Here is a tiny trained network, its code and every weight. The questions are about switching its units off for an input and a class, where a switched-off unit gives its printed mean instead of its output.

import numpy as np


def w(rows, s, z=0):
    codes = np.array(rows[::2]) - 128.0
    scale = np.full(codes.shape[1], s)
    scale[-1] = z or s
    return codes * scale


def f(y):
    return y / 2 * (1 + np.tanh(0.7978845608 * (y + 0.044715 * y**3)))


def log_softmax(a):
    a = a - a.max(-1, keepdims=True)
    return a - np.log(np.exp(a).sum(-1, keepdims=True))


def net(x, mask):
    res = np.array(x, float).reshape(1, 6) / 4 @ E
    y = f(res @ A[0][:, :-1].T + A[0][:, -1])
    res = res + np.where(mask, y, B[0][:, -1]) @ B[0][:, :-1]
    return log_softmax(res[-1] @ U[:, :-1].T + U[:, -1])


A, B = {}, {}
E = w([
[83,114,212,200,143,31,156,188,153,100],'x0',
[161,1,174,152,71,178,125,124,178,176],'x1',
[123,124,122,135,130,126,134,120,130,119],'x2',
[63,146,91,125,42,107,217,138,125,179],'x3',
[195,125,175,102,90,86,192,103,43,83],'x4',
[133,131,112,238,145,180,154,144,44,120],'x5',
],0.0093)
A[0] = w([
[203,104,136,107,102,122,211,116,67,111,86],'N1',
[69,242,89,88,161,55,89,160,87,71,107],'N2',
[175,188,71,132,64,164,81,31,109,150,94],'N3',
[102,115,255,185,157,68,154,200,167,93,128],'N4',
[140,133,182,133,120,107,218,163,163,71,115],'N5',
[187,123,190,41,74,101,144,88,68,114,143],'N6',
[155,118,90,186,162,183,164,156,80,180,118],'N7',
[80,138,156,163,167,63,130,225,155,164,70],'N8',
[31,131,97,151,147,178,80,168,198,162,88],'N9',
[70,139,87,163,36,84,204,176,158,125,126],'N10',
[126,145,196,76,110,111,123,85,170,122,68],'N11',
[146,16,152,175,113,96,111,163,140,182,109],'N12',
[182,105,195,148,228,115,43,155,160,62,100],'N13',
[89,110,110,169,121,169,121,140,70,77,80],'N14',
[133,152,192,211,144,178,153,152,88,160,103],'N15',
[75,154,129,95,80,148,190,146,119,196,83],'N16',
[75,150,31,163,190,185,96,123,187,150,113],'N17',
[70,190,163,174,54,95,167,107,159,174,162],'N18',
[134,52,153,91,90,194,115,67,134,183,156],'N19',
[91,134,149,121,164,164,133,110,156,175,68],'N20',
[122,155,100,194,123,124,121,84,65,175,243],'N21',
[86,128,124,142,132,166,87,192,173,213,131],'N22',
[111,115,140,54,107,65,123,90,197,134,202],'N23',
[121,69,176,124,112,168,153,86,152,128,75],'N24',
],0.009,0.011)
B[0] = w([
[172,172,96,214,32,82,88,93,120,67,177],'N1',
[143,118,110,214,168,122,195,244,118,160,233],'N2',
[114,103,2,35,162,166,142,167,158,81,184],'N3',
[110,119,41,56,114,193,112,116,234,78,228],'N4',
[112,129,61,161,89,136,96,129,164,92,171],'N5',
[175,147,127,198,58,105,81,123,156,98,213],'N6',
[81,51,95,82,143,80,75,136,158,196,171],'N7',
[124,136,6,98,92,121,121,89,191,69,164],'N8',
[163,126,117,211,53,75,127,77,103,126,197],'N9',
[201,43,143,136,191,157,143,87,57,165,204],'N10',
[71,12,36,136,152,46,103,90,50,167,147],'N11',
[160,180,68,177,157,115,218,233,110,132,194],'N12',
[220,35,200,99,173,137,189,44,93,125,220],'N13',
[69,103,57,114,117,18,76,117,55,207,143],'N14',
[128,27,123,76,122,48,90,156,161,195,169],'N15',
[194,29,162,97,214,142,195,32,36,78,167],'N16',
[203,135,102,182,94,94,103,104,149,66,211],'N17',
[201,94,153,105,168,173,116,99,186,83,201],'N18',
[167,134,60,148,155,159,169,188,161,127,230],'N19',
[100,59,15,75,67,17,133,95,74,54,131],'N20',
[177,109,195,133,114,164,91,174,241,169,241],'N21',
[130,135,136,220,92,129,98,104,110,86,192],'N22',
[141,72,166,120,95,117,79,178,163,245,247],'N23',
[140,198,44,162,218,34,210,222,12,120,153],'N24',
],0.0084,0.011)
U = w([
[131,151,98,177,175,87,208,230,98,125,54],'0',
[179,80,144,107,185,138,137,54,75,111,105],'1',
[128,138,118,192,42,65,92,94,109,67,68],'2',
[108,135,53,58,107,162,116,132,147,83,125],'3',
[103,73,128,99,113,50,62,151,126,230,45],'4',
[155,128,172,142,105,164,105,164,158,149,236],'5',
[91,174,221,143,114,238,103,131,164,190,148],'6',
[6,217,230,127,114,221,71,14,29,120,9],'7',
],0.012,0.011)

Each question gives the input, the list of numbers given to net, and the class t.
The units are the neurons (one row each of A and B). Each row of codes is followed by its name. A weight is (code - 128) times the scale printed after its matrix; where a second scale follows, it is the last column's (A, B and U).
mask holds one flag per neuron, in row order. A switched-off neuron (its flag False) gives its mean, the last column of its row in B, instead of its output. The means were averaged over made-up inputs and are rounded, as every weight is.
A unit's drop is (log p(t) with every unit on - log p(t) with that unit switched off) / (log p(t) with every unit on - log p(t) with every unit switched off).
The circuit of an input: a set's keep is (log p(t) with only the set's units on - log p(t) with every unit switched off) / (log p(t) with every unit on - log p(t) with every unit switched off). Starting from the 12 units with the biggest drops (on a tie, the unit counted first), units are removed one at a time, each time the one whose removal leaves the highest keep (on an exact tie, the one counted first), for as long as the keep stays at least 0.8.
units of the circuit, in order: the units of the circuit, biggest drop first
most important unit: the unit with the biggest drop
top k neurons: the k neurons with the biggest drops, biggest first
drop when u is switched off: that unit's drop, to one decimal
input [-1,-1,0,2,-7,7], class 2: top 3 neurons => N17, N23, N9
input [0,8,6,-8,-6,4], class 0: most important unit => N12
input [3,8,2,-7,-5,-8], class 0: top 2 neurons => N12, N24
input [7,2,-7,6,-3,6], class 3: top 4 neurons => N4, N8, N13, N23
input [-2,-6,-5,-8,-2,-3], class 1: top 2 neurons => N13, N12
input [4,-1,2,6,5,-6], class 1: top 2 neurons => N10, N16
input [3,-3,0,-1,7,-3], class 2: top 2 neurons => N6, N1
input [-6,8,4,6,4,3], class 0: top 2 neurons => N24, N19
input [5,-1,8,8,-5,-7], class 1: units of the circuit, in order => N10, N16
input [5,-2,1,1,-5,-1], class 2: units of the circuit, in order => N9, N8
input [5,-6,3,2,-4,8], class 4: top 2 neurons => N15, N14
input [-7,8,-3,5,-7,-6], class 0: units of the circuit, in order => N19, N24
input [-2,-6,-3,4,2,7], class 4: units of the circuit, in order => N7, N14
input [-7,-1,-4,8,3,-2], class 1: units of the circuit, in order => N16
input [-1,7,7,8,5,1], class 1: top 3 neurons => N16, N10, N2
input [7,4,4,6,4,-1], class 3: top 4 neurons => N4, N5, N13, N8
input [7,7,1,-6,3,8], class 4: top 4 neurons => N15, N7, N2, N14
input [8,6,5,-5,2,0], class 3: top 2 neurons => N4, N2
input [0,7,-5,-7,-6,-6], class 0: units of the circuit, in order => N12, N24
input [-8,6,-3,1,3,7], class 3: units of the circuit, in order => N3
input [2,-6,0,2,1,-7], class 4: top 3 neurons => N23, N12, N19
input [8,5,5,-4,-2,-3], class 3: top 2 neurons => N4, N8
input [6,3,2,7,5,3], class 1: top 2 neurons => N10, N16
input [0,-3,-4,0,-6,6], class 2: units of the circuit, in order => N17, N9
input [-7,8,5,0,-6,-6], class 0: drop when N24 is switched off => 0.2
input [0,8,-6,-3,-2,3], class 0: drop when N20 is switched off => 0.0
input [6,-5,-8,5,-3,-4], class 5: most important unit => N2
input [2,5,0,0,-5,4], class 0: drop when N6 is switched off => 0.3
input [4,6,-8,8,-4,8], class 1: drop when N18 is switched off => 0.5
